Here is a tiny trained network, its code and every weight. The questions are about switching its units off for an input and a target symbol, where a switched-off unit gives its printed mean instead of its output.

import numpy as np


def w(rows, s, z=0):
    codes = np.array(rows[::2]) - 128.0
    scale = np.full(codes.shape[1], s)
    scale[-1] = z or s
    return codes * scale


def softmax(a):
    e = np.exp(a - a.max(-1, keepdims=True))
    return e / e.sum(-1, keepdims=True)


def log_softmax(a):
    a = a - a.max(-1, keepdims=True)
    return a - np.log(np.exp(a).sum(-1, keepdims=True))


def net(x, mask):
    ids = ['Ωζλμξπσφ'.index(c) for c in x.split()]
    T = len(ids)
    res = E[ids] + P[:T]
    u = 0
    for l in range(2):
        r = res
        for j in range(3):
            rows = slice(3 * j, 3 * j + 3)
            q, k, v = (r @ M[l][rows].T for M in (Q, K, V))
            z = softmax(np.where(np.tri(T) > 0, q @ k.T / 3**0.5, -1e9)) @ v
            o = O[l][rows]
            res = res + np.where(mask[u + j], z, o[:, -1]) @ o[:, :-1]
        u += 3
    return log_softmax(res[-1] @ U[:, :-1].T + U[:, -1])


Q, K, V, O = {}, {}, {}, {}
E = w([
[157,161,94,126,139,174,107,67],'Ω',
[108,57,138,145,121,127,145,109],'ζ',
[95,158,132,142,93,178,74,133],'λ',
[149,128,182,123,128,117,141,95],'μ',
[137,120,168,112,27,121,91,165],'ξ',
[151,138,130,187,121,107,89,133],'π',
[149,106,117,147,93,170,226,130],'σ',
[138,165,4,81,117,150,102,145],'φ',
],0.026)
P = w([
[67,186,253,112,125,129,89,69],'0',
[128,127,136,113,103,118,146,44],'1',
[192,86,72,125,104,171,109,63],'2',
[126,222,40,155,102,26,129,254],'3',
[82,145,220,151,131,152,133,90],'4',
[246,28,63,113,90,204,114,91],'5',
[178,182,184,165,164,244,173,253],'6',
[60,140,186,128,225,112,156,125],'7',
],0.012)
Q[0] = w([
[176,92,160,31,125,190,88,95],'0.h0',
[134,172,142,238,173,146,106,200],'0.h0',
[222,254,132,64,120,150,187,126],'0.h0',
[139,37,114,48,76,134,150,43],'0.h1',
[115,140,153,173,121,154,220,102],'0.h1',
[136,116,131,183,153,197,140,175],'0.h1',
[89,159,128,145,162,142,84,202],'0.h2',
[211,145,132,93,166,152,170,201],'0.h2',
[74,61,50,154,142,45,136,30],'0.h2',
],0.0073)
K[0] = w([
[219,125,33,91,99,94,92,218],'0.h0',
[95,132,114,179,207,2,63,145],'0.h0',
[132,174,152,155,91,146,160,194],'0.h0',
[222,27,89,139,110,206,136,155],'0.h1',
[149,123,142,210,150,128,137,150],'0.h1',
[126,202,54,159,198,63,150,137],'0.h1',
[69,117,155,180,153,59,124,148],'0.h2',
[66,113,77,80,118,141,157,182],'0.h2',
[116,47,137,71,182,214,96,113],'0.h2',
],0.01)
V[0] = w([
[130,30,119,15,75,83,154,91],'0.h0',
[135,178,127,10,92,204,90,184],'0.h0',
[190,154,182,59,133,168,165,193],'0.h0',
[135,184,191,80,104,102,142,22],'0.h1',
[239,3,143,176,198,77,151,14],'0.h1',
[170,187,122,110,121,61,168,123],'0.h1',
[160,102,130,151,102,152,105,145],'0.h2',
[204,112,47,78,167,189,141,211],'0.h2',
[219,170,86,121,83,99,114,134],'0.h2',
],0.0067)
O[0] = w([
[95,126,130,18,182,105,119,180,140],'0.h0',
[66,105,121,141,146,166,3,181,239],'0.h0',
[131,232,229,132,131,219,199,195,128],'0.h0',
[67,137,140,138,223,190,94,193,164],'0.h1',
[156,88,176,99,175,161,155,153,23],'0.h1',
[195,175,173,152,188,82,84,116,138],'0.h1',
[76,89,76,88,62,110,165,78,152],'0.h2',
[178,158,174,59,76,156,159,96,184],'0.h2',
[144,155,215,120,173,100,102,149,254],'0.h2',
],0.0073,0.0056)
Q[1] = w([
[50,208,159,127,105,196,92,84],'1.h0',
[141,220,145,140,171,65,94,77],'1.h0',
[214,231,190,194,110,104,98,218],'1.h0',
[242,166,130,184,120,135,198,133],'1.h1',
[250,85,93,99,130,3,132,169],'1.h1',
[120,73,126,11,93,179,138,16],'1.h1',
[102,110,61,97,144,131,123,139],'1.h2',
[120,136,89,152,216,219,158,95],'1.h2',
[132,146,104,179,139,144,187,186],'1.h2',
],0.0077)
K[1] = w([
[185,102,169,171,53,147,126,184],'1.h0',
[143,129,154,210,90,113,164,98],'1.h0',
[97,120,254,170,94,179,102,110],'1.h0',
[130,181,94,137,157,78,173,119],'1.h1',
[59,154,96,122,168,163,85,51],'1.h1',
[211,79,172,53,110,157,112,99],'1.h1',
[140,131,69,179,141,136,153,204],'1.h2',
[174,114,107,151,171,128,128,135],'1.h2',
[113,157,62,142,98,91,154,197],'1.h2',
],0.0091)
V[1] = w([
[174,144,80,2,143,138,117,154],'1.h0',
[176,147,156,155,143,72,93,114],'1.h0',
[109,70,140,72,66,137,81,134],'1.h0',
[170,141,72,161,175,153,153,51],'1.h1',
[152,56,107,119,75,95,156,122],'1.h1',
[111,193,194,127,53,126,168,125],'1.h1',
[120,80,103,190,110,142,117,19],'1.h2',
[93,201,244,97,115,108,131,125],'1.h2',
[216,135,159,172,144,90,166,199],'1.h2',
],0.0096)
O[1] = w([
[125,165,135,67,83,88,92,137,98],'1.h0',
[159,168,70,182,187,63,41,80,115],'1.h0',
[108,102,176,184,82,40,62,166,220],'1.h0',
[140,160,201,150,33,223,173,74,50],'1.h1',
[41,50,45,57,155,61,253,205,76],'1.h1',
[130,178,71,174,99,200,158,209,148],'1.h1',
[192,150,65,130,86,94,174,168,111],'1.h2',
[183,204,34,148,167,131,187,178,161],'1.h2',
[160,100,165,198,184,133,155,73,2],'1.h2',
],0.0067,0.0083)
U = w([
[128,79,170,137,86,232,8,105,51],'Ω',
[1,90,127,132,133,112,74,84,253],'ζ',
[109,16,45,208,46,220,4,162,16],'λ',
[180,47,170,131,207,198,18,185,104],'μ',
[125,101,77,160,182,111,46,253,120],'ξ',
[166,54,18,193,139,122,45,68,229],'π',
[50,189,92,126,98,192,133,188,179],'σ',
[168,239,81,105,88,55,55,109,52],'φ',
],0.0052,0.006)

Each question gives the input, a string of symbols that net reads in full, and the target symbol t.
The units are the heads (3 rows each of Q, K, V and O). Each row of codes is followed by its name. A weight is (code - 128) times the scale printed after its matrix; where a second scale follows, it is the last column's (O and U).
mask holds one flag per head, layer by layer. A switched-off head (its flag False) gives its mean, the last column of its rows in O, instead of its output. The means were averaged over made-up inputs and are rounded, as every weight is.
A unit's drop is (log p(t) with every unit on - log p(t) with that unit switched off) / (log p(t) with every unit on - log p(t) with every unit switched off).
The circuit of an input: a set's keep is (log p(t) with only the set's units on - log p(t) with every unit switched off) / (log p(t) with every unit on - log p(t) with every unit switched off). Starting from all 6 units, units are removed one at a time, each time the one whose removal leaves the highest keep (on an exact tie, the one counted first), for as long as the keep stays at least 0.8.
units of the circuit, in order: the units of the circuit, biggest drop first
most important unit: the unit with the biggest drop
heads that matter: for each layer, one digit per head in row order, 1 if its drop is at least 0.15 and else 0, layers parted by /
input σ φ σ Ω, target σ: most important unit	1.h0
input φ φ Ω π σ ξ φ, target π: units of the circuit, in order	(0.h0; 1.h2)
input π φ σ Ω, target π: units of the circuit, in order	(0.h0; 1.h0)
input φ ζ σ ζ ζ σ, target σ: units of the circuit, in order	(1.h1; 0.h0)
input μ ξ ζ σ π σ, target σ: heads that matter	101 / 010
input φ π φ ζ Ω ζ σ φ, target σ: units of the circuit, in order	(0.h0; 1.h1)
input ξ φ ξ Ω Ω, target ξ: heads that matter	000 / 010
input π σ Ω φ ξ, target ξ: units of the circuit, in order	(1.h1; 1.h2)
input Ω μ λ μ π, target π: units of the circuit, in order	(0.h0; 1.h0)
input σ ξ φ, target φ: units of the circuit, in order	(1.h0; 0.h1)
input Ω μ Ω φ σ ξ σ, target φ: units of the circuit, in order	(0.h1; 0.h2)
input ξ Ω π ξ μ ζ σ, target ξ: units of the circuit, in order	(1.h1; 1.h0)
input μ σ ζ, target ζ: units of the circuit, in order	(1.h1; 0.h0; 0.h1)
input φ ζ ξ φ σ ζ Ω, target φ: units of the circuit, in order	(0.h1)
input Ω ξ σ σ μ ζ μ, target σ: heads that matter	100 / 010
input λ π φ π ξ φ σ, target π: heads that matter	100 / 000
input π φ φ φ, target π: heads that matter	100 / 100
input Ω π ξ μ, target Ω: heads that matter	111 / 010
input π ζ Ω, target Ω: heads that matter	011 / 010
input λ ξ σ π π ξ λ, target π: heads that matter	110 / 100
input λ ξ σ Ω, target λ: most important unit	0.h0
input λ ξ Ω σ, target λ: heads that matter	100 / 100
